Below are the code and all the weights of a small trained network. Each question names an input and a class and asks about switching units off, where a switched-off unit gives its printed mean instead of its output.

import numpy as np


def w(rows, s, z=0):
    codes = np.array(rows[::2]) - 128.0
    scale = np.full(codes.shape[1], s)
    scale[-1] = z or s
    return codes * scale


def f(y):
    return y / 2 * (1 + np.tanh(0.7978845608 * (y + 0.044715 * y**3)))


def log_softmax(a):
    a = a - a.max(-1, keepdims=True)
    return a - np.log(np.exp(a).sum(-1, keepdims=True))


def net(x, mask):
    res = np.array(x, float).reshape(1, 8) / 4 @ E
    y = f(res @ A[0][:, :-1].T + A[0][:, -1])
    res = res + np.where(mask, y, B[0][:, -1]) @ B[0][:, :-1]
    return log_softmax(res[-1] @ U[:, :-1].T + U[:, -1])


A, B = {}, {}
E = w([
[85,185,113,66,173,199,94],'x0',
[99,164,137,68,102,82,157],'x1',
[151,158,145,174,172,147,212],'x2',
[148,105,254,142,126,140,139],'x3',
[65,150,153,214,101,99,126],'x4',
[127,126,128,130,128,129,128],'x5',
[89,65,137,109,199,101,150],'x6',
[128,130,128,129,130,126,126],'x7',
],0.011)
A[0] = w([
[175,170,110,139,13,204,139,52],'neuron 0',
[136,58,139,172,125,157,117,62],'neuron 1',
[177,114,115,151,102,44,157,48],'neuron 2',
[109,154,138,33,79,88,214,242],'neuron 3',
[96,144,108,131,112,142,194,146],'neuron 4',
[122,146,7,161,146,94,161,87],'neuron 5',
[61,191,137,91,178,215,140,90],'neuron 6',
[152,77,114,124,76,96,156,56],'neuron 7',
[162,138,122,140,83,151,101,163],'neuron 8',
[149,149,147,131,149,146,211,128],'neuron 9',
[135,215,109,203,93,118,94,130],'neuron 10',
[98,45,126,112,91,140,30,84],'neuron 11',
[88,62,127,94,181,111,165,85],'neuron 12',
[79,97,154,92,67,103,54,111],'neuron 13',
[72,132,28,160,140,128,124,92],'neuron 14',
[135,109,100,67,152,111,154,241],'neuron 15',
[140,81,125,96,88,126,78,128],'neuron 16',
[157,162,104,192,189,157,175,113],'neuron 17',
[48,124,121,204,74,75,136,86],'neuron 18',
[135,147,126,152,150,154,197,53],'neuron 19',
[98,137,227,150,128,133,121,109],'neuron 20',
[56,152,123,76,141,212,94,110],'neuron 21',
[146,97,116,179,126,62,139,84],'neuron 22',
[246,103,132,11,153,151,129,78],'neuron 23',
[211,95,75,220,196,230,33,254],'neuron 24',
[65,191,148,143,165,153,85,84],'neuron 25',
[215,98,68,81,128,149,177,138],'neuron 26',
[221,110,120,95,119,83,147,63],'neuron 27',
[130,116,203,106,154,176,89,132],'neuron 28',
[22,93,118,146,167,104,161,104],'neuron 29',
[202,255,135,106,24,144,142,214],'neuron 30',
[163,116,221,120,118,140,115,134],'neuron 31',
],0.0095,0.0065)
B[0] = w([
[107,64,162,37,195,187,194,173],'neuron 0',
[155,136,103,108,128,106,127,145],'neuron 1',
[223,123,2,86,105,180,193,154],'neuron 2',
[117,135,119,204,163,46,120,230],'neuron 3',
[112,208,164,128,144,93,91,151],'neuron 4',
[138,133,211,28,51,130,78,183],'neuron 5',
[219,79,50,145,63,106,186,197],'neuron 6',
[244,87,112,145,105,179,165,142],'neuron 7',
[137,79,70,100,191,80,157,159],'neuron 8',
[175,193,142,113,166,111,65,173],'neuron 9',
[63,106,180,116,163,169,103,177],'neuron 10',
[233,252,111,93,233,139,155,170],'neuron 11',
[130,67,75,74,201,182,166,173],'neuron 12',
[193,223,120,137,204,139,110,178],'neuron 13',
[135,135,211,12,23,117,63,178],'neuron 14',
[97,88,148,161,130,102,133,211],'neuron 15',
[177,168,122,154,150,123,83,157],'neuron 16',
[178,205,138,113,160,101,124,175],'neuron 17',
[145,118,79,211,125,212,91,180],'neuron 18',
[254,211,138,73,159,203,103,145],'neuron 19',
[109,136,175,67,47,134,102,175],'neuron 20',
[175,121,102,176,76,120,210,195],'neuron 21',
[142,126,82,119,84,159,194,155],'neuron 22',
[93,124,166,241,82,204,76,214],'neuron 23',
[89,112,137,165,138,14,143,245],'neuron 24',
[183,91,6,225,72,194,190,160],'neuron 25',
[82,166,206,179,92,169,66,193],'neuron 26',
[141,120,90,181,81,182,144,153],'neuron 27',
[140,110,109,99,40,81,102,174],'neuron 28',
[68,70,112,112,190,171,42,175],'neuron 29',
[63,60,105,118,210,106,132,238],'neuron 30',
[125,102,149,50,100,97,90,186],'neuron 31',
],0.0064,0.012)
U = w([
[202,85,46,132,39,175,222,41],'0',
[203,244,133,96,197,157,106,68],'1',
[87,110,143,204,82,237,74,154],'2',
[128,102,169,18,20,111,103,54],'3',
[90,23,106,69,209,175,155,66],'4',
[119,114,117,140,117,75,138,254],'5',
[105,117,107,167,118,3,145,112],'6',
[122,118,120,143,118,97,126,224],'7',
],0.012,0.008)

Each question gives the input, the list of numbers given to net, and the class t.
The units are the neurons (one row each of A and B). Each row of codes is followed by its name. A weight is (code - 128) times the scale printed after its matrix; where a second scale follows, it is the last column's (A, B and U).
mask holds one flag per neuron, in row order. A switched-off neuron (its flag False) gives its mean, the last column of its row in B, instead of its output. The means were averaged over made-up inputs and are rounded, as every weight is.
A unit's drop is (log p(t) with every unit on - log p(t) with that unit switched off) / (log p(t) with every unit on - log p(t) with every unit switched off).
The circuit of an input: a set's keep is (log p(t) with only the set's units on - log p(t) with every unit switched off) / (log p(t) with every unit on - log p(t) with every unit switched off). Starting from the 12 units with the biggest drops (on a tie, the unit counted first), units are removed one at a time, each time the one whose removal leaves the highest keep (on an exact tie, the one counted first), for as long as the keep stays at least 0.8.
units of the circuit, in order: the units of the circuit, biggest drop first
most important unit: the unit with the biggest drop
k most important neurons: the k neurons with the biggest drops, biggest first
drop when u is switched off: that unit's drop, to one decimal
input [-8,7,-6,-8,-2,3,7,-5], class 0: most important unit	neuron 2
input [4,-6,-8,5,-5,8,7,7], class 1: 2 most important neurons	[neuron 11; neuron 13]
input [3,-8,7,-8,3,-3,3,-1], class 3: units of the circuit, in order	[neuron 14; neuron 5]
input [-7,1,1,-8,1,1,-6,3], class 3: 3 most important neurons	[neuron 5; neuron 14; neuron 10]
input [-8,2,-7,-5,-7,4,0,2], class 0: 2 most important neurons	[neuron 2; neuron 7]
input [-7,-6,5,1,-2,2,3,3], class 0: 4 most important neurons	[neuron 2; neuron 22; neuron 3; neuron 30]
input [3,3,7,-1,8,4,7,-4], class 2: units of the circuit, in order	[neuron 29; neuron 18]
input [-4,2,4,1,7,2,6,2], class 2: units of the circuit, in order	[neuron 18; neuron 24]
input [-6,6,1,-1,2,-1,-6,1], class 0: 2 most important neurons	[neuron 2; neuron 24]
input [-4,2,4,0,3,-4,5,1], class 4: 2 most important neurons	[neuron 29; neuron 24]
input [-7,-2,6,-1,7,-7,5,-3], class 0: 2 most important neurons	[neuron 2; neuron 22]
input [-5,7,-7,-1,4,-6,-6,0], class 1: 2 most important neurons	[neuron 13; neuron 24]
input [2,1,-8,-6,0,3,-8,-2], class 1: 3 most important neurons	[neuron 11; neuron 13; neuron 16]
input [3,-8,6,-1,7,4,2,-7], class 6: units of the circuit, in order	[neuron 24]
input [5,-7,-1,-5,-8,3,-8,5], class 2: 4 most important neurons	[neuron 23; neuron 26; neuron 12; neuron 3]
input [-5,8,3,-5,5,0,6,8], class 5: units of the circuit, in order	[neuron 24; neuron 5]
input [-3,5,-6,4,-2,2,-8,2], class 4: units of the circuit, in order	[neuron 30; neuron 0]
input [1,0,6,8,-1,4,6,-3], class 3: units of the circuit, in order	[neuron 20; neuron 31]
input [4,-7,1,-2,-1,-1,-2,-1], class 6: drop when neuron 24 is switched off	0.6
input [-1,-8,3,-2,-1,2,4,-6], class 6: most important unit	neuron 24
